Below are the code and all the weights of a small trained network. Each question names an input and a class and asks about switching units off, where a switched-off unit gives its printed mean instead of its output.

import numpy as np


def w(rows, s, z=0):
    codes = np.array(rows[::2]) - 128.0
    scale = np.full(codes.shape[1], s)
    scale[-1] = z or s
    return codes * scale


def f(y):
    return y / 2 * (1 + np.tanh(0.7978845608 * (y + 0.044715 * y**3)))


def log_softmax(a):
    a = a - a.max(-1, keepdims=True)
    return a - np.log(np.exp(a).sum(-1, keepdims=True))


def net(x, mask):
    res = np.array(x, float).reshape(1, 2) / 4 @ E
    y = f(res @ A[0][:, :-1].T + A[0][:, -1])
    res = res + np.where(mask, y, B[0][:, -1]) @ B[0][:, :-1]
    return log_softmax(res[-1] @ U[:, :-1].T + U[:, -1])


A, B = {}, {}
E = w([
[230,19,83,83,108],'x0',
[239,153,211,188,2],'x1',
],0.0097)
A[0] = w([
[47,63,25,90,189,87],'neuron 1',
[184,106,157,151,30,92],'neuron 2',
[80,100,109,66,221,116],'neuron 3',
[195,13,126,84,143,127],'neuron 4',
[204,190,175,145,16,95],'neuron 5',
[56,250,163,158,115,86],'neuron 6',
[145,147,107,115,115,251],'neuron 7',
[105,107,145,117,114,202],'neuron 8',
[201,52,50,104,117,119],'neuron 9',
[88,214,152,130,158,165],'neuron 10',
],0.011,0.012)
B[0] = w([
[204,197,143,117,202,246],'neuron 1',
[159,202,138,112,169,201],'neuron 2',
[195,157,165,134,145,230],'neuron 3',
[61,128,69,83,77,220],'neuron 4',
[203,166,125,107,222,232],'neuron 5',
[118,164,31,31,65,223],'neuron 6',
[61,2,241,252,132,240],'neuron 7',
[125,95,151,191,106,189],'neuron 8',
[85,149,67,82,52,213],'neuron 9',
[89,101,101,116,84,223],'neuron 10',
],0.022,0.012)
U = w([
[179,201,134,112,167,40],'0',
[23,141,3,25,2,98],'1',
[48,47,181,246,86,254],'2',
],0.012,0.0031)

Each question gives the input, the list of numbers given to net, and the class t.
The units are the neurons (one row each of A and B). Each row of codes is followed by its name. A weight is (code - 128) times the scale printed after its matrix; where a second scale follows, it is the last column's (A, B and U).
mask holds one flag per neuron, in row order. A switched-off neuron (its flag False) gives its mean, the last column of its row in B, instead of its output. The means were averaged over made-up inputs and are rounded, as every weight is.
A unit's drop is (log p(t) with every unit on - log p(t) with that unit switched off) / (log p(t) with every unit on - log p(t) with every unit switched off).
The circuit of an input: a set's keep is (log p(t) with only the set's units on - log p(t) with every unit switched off) / (log p(t) with every unit on - log p(t) with every unit switched off). Starting from all 10 units, units are removed one at a time, each time the one whose removal leaves the highest keep (on an exact tie, the one counted first), for as long as the keep stays at least 0.8.
circuit, biggest first: the units of the circuit, biggest drop first
top k neurons: the k neurons with the biggest drops, biggest first
drop of u: that unit's drop, to one decimal
input [5,1], class 1: top 2 neurons -> (neuron 9; neuron 4)
input [5,2], class 1: top 2 neurons -> (neuron 9; neuron 4)
input [2,-2], class 2: top neuron -> (neuron 6)
input [6,-7], class 0: top 2 neurons -> (neuron 1; neuron 3)
input [2,-3], class 2: circuit, biggest first -> (neuron 5; neuron 6)
input [-7,6], class 1: top 3 neurons -> (neuron 6; neuron 1; neuron 10)
input [2,3], class 2: top 3 neurons -> (neuron 1; neuron 6; neuron 3)
input [-7,-7], class 0: top 4 neurons -> (neuron 1; neuron 3; neuron 4; neuron 9)
input [0,-3], class 2: top 2 neurons -> (neuron 5; neuron 6)
input [0,-5], class 0: drop of neuron 1 -> 1.9
input [-6,-1], class 1: drop of neuron 6 -> 0.4
input [1,1], class 2: drop of neuron 10 -> 0.0
